Below is a small trained network, with its code and all its weights. Each question gives an input and a class and asks what happens when units are switched off, that is, made to give their printed mean instead of their output.

import numpy as np


def w(rows, s, z=0):
    codes = np.array(rows[::2]) - 128.0
    scale = np.full(codes.shape[1], s)
    scale[-1] = z or s
    return codes * scale


def f(y):
    return np.maximum(y, 0)


def log_softmax(a):
    a = a - a.max(-1, keepdims=True)
    return a - np.log(np.exp(a).sum(-1, keepdims=True))


def net(x, mask):
    res = np.array(x, float).reshape(1, 6) / 4 @ E
    y = f(res @ A[0][:, :-1].T + A[0][:, -1])
    res = res + np.where(mask, y, B[0][:, -1]) @ B[0][:, :-1]
    return log_softmax(res[-1] @ U[:, :-1].T + U[:, -1])


A, B = {}, {}
E = w([
[135,1,104,132],'x0',
[33,200,125,109],'x1',
[190,139,142,195],'x2',
[165,131,82,33],'x3',
[131,82,126,158],'x4',
[182,72,187,57],'x5',
],0.0097)
A[0] = w([
[40,228,70,113,160],'neuron 1',
[157,174,187,144,131],'neuron 2',
[29,128,129,62,2],'neuron 3',
[123,196,47,131,212],'neuron 4',
[41,127,89,171,109],'neuron 5',
[122,67,121,37,180],'neuron 6',
[179,109,52,118,168],'neuron 7',
[71,110,185,137,20],'neuron 8',
[91,168,182,126,150],'neuron 9',
[92,133,182,80,45],'neuron 10',
[145,72,116,179,79],'neuron 11',
[127,133,184,21,158],'neuron 12',
[2,158,211,167,202],'neuron 13',
],0.0089,0.0042)
B[0] = w([
[61,110,217,166,255],'neuron 1',
[98,78,131,195,168],'neuron 2',
[59,74,159,128,181],'neuron 3',
[93,184,214,86,209],'neuron 4',
[130,129,106,115,200],'neuron 5',
[55,83,205,90,224],'neuron 6',
[130,100,239,36,182],'neuron 7',
[105,89,79,165,143],'neuron 8',
[129,70,141,137,178],'neuron 9',
[80,30,184,119,152],'neuron 10',
[212,67,128,84,187],'neuron 11',
[142,2,207,100,209],'neuron 12',
[106,108,39,181,245],'neuron 13',
],0.008,0.0089)
U = w([
[97,147,151,112,130],'0',
[70,192,131,88,9],'1',
[124,139,32,169,2],'2',
[104,124,152,176,110],'3',
[148,113,109,140,21],'4',
[4,171,129,173,224],'5',
[71,82,109,78,128],'6',
],0.014,0.0042)

Each question gives the input, the list of numbers given to net, and the class t.
The units are the neurons (one row each of A and B). Each row of codes is followed by its name. A weight is (code - 128) times the scale printed after its matrix; where a second scale follows, it is the last column's (A, B and U).
mask holds one flag per neuron, in row order. A switched-off neuron (its flag False) gives its mean, the last column of its row in B, instead of its output. The means were averaged over made-up inputs and are rounded, as every weight is.
A unit's drop is (log p(t) with every unit on - log p(t) with that unit switched off) / (log p(t) with every unit on - log p(t) with every unit switched off).
The circuit of an input: a set's keep is (log p(t) with only the set's units on - log p(t) with every unit switched off) / (log p(t) with every unit on - log p(t) with every unit switched off). Starting from the 12 units with the biggest drops (on a tie, the unit counted first), units are removed one at a time, each time the one whose removal leaves the highest keep (on an exact tie, the one counted first), for as long as the keep stays at least 0.8.
circuit, biggest first: the units of the circuit, biggest drop first
unit that matters most: the unit with the biggest drop
top k neurons: the k neurons with the biggest drops, biggest first
drop of u: that unit's drop, to one decimal
input [-1,-8,8,0,8,-6], class 4: circuit, biggest first	neuron 11; neuron 1
input [0,-6,4,-2,0,0], class 4: unit that matters most	neuron 1
input [0,-3,4,-5,7,5], class 4: circuit, biggest first	neuron 1; neuron 11; neuron 6
input [7,8,-8,2,6,-3], class 5: circuit, biggest first	neuron 1; neuron 11
input [1,-7,7,-6,8,-6], class 4: top 2 neurons	neuron 11; neuron 1
input [2,-1,-4,6,-8,-7], class 1: top 3 neurons	neuron 13; neuron 4; neuron 7
input [-1,-2,6,0,1,3], class 4: top 3 neurons	neuron 1; neuron 6; neuron 4
input [-2,-8,-2,-2,5,-1], class 4: top 2 neurons	neuron 1; neuron 6
input [-5,-3,0,8,-2,-7], class 1: drop of neuron 6	0.1
input [6,-6,3,1,-5,-3], class 4: drop of neuron 4	0.2
input [5,2,7,7,-1,-3], class 0: drop of neuron 7	0.2
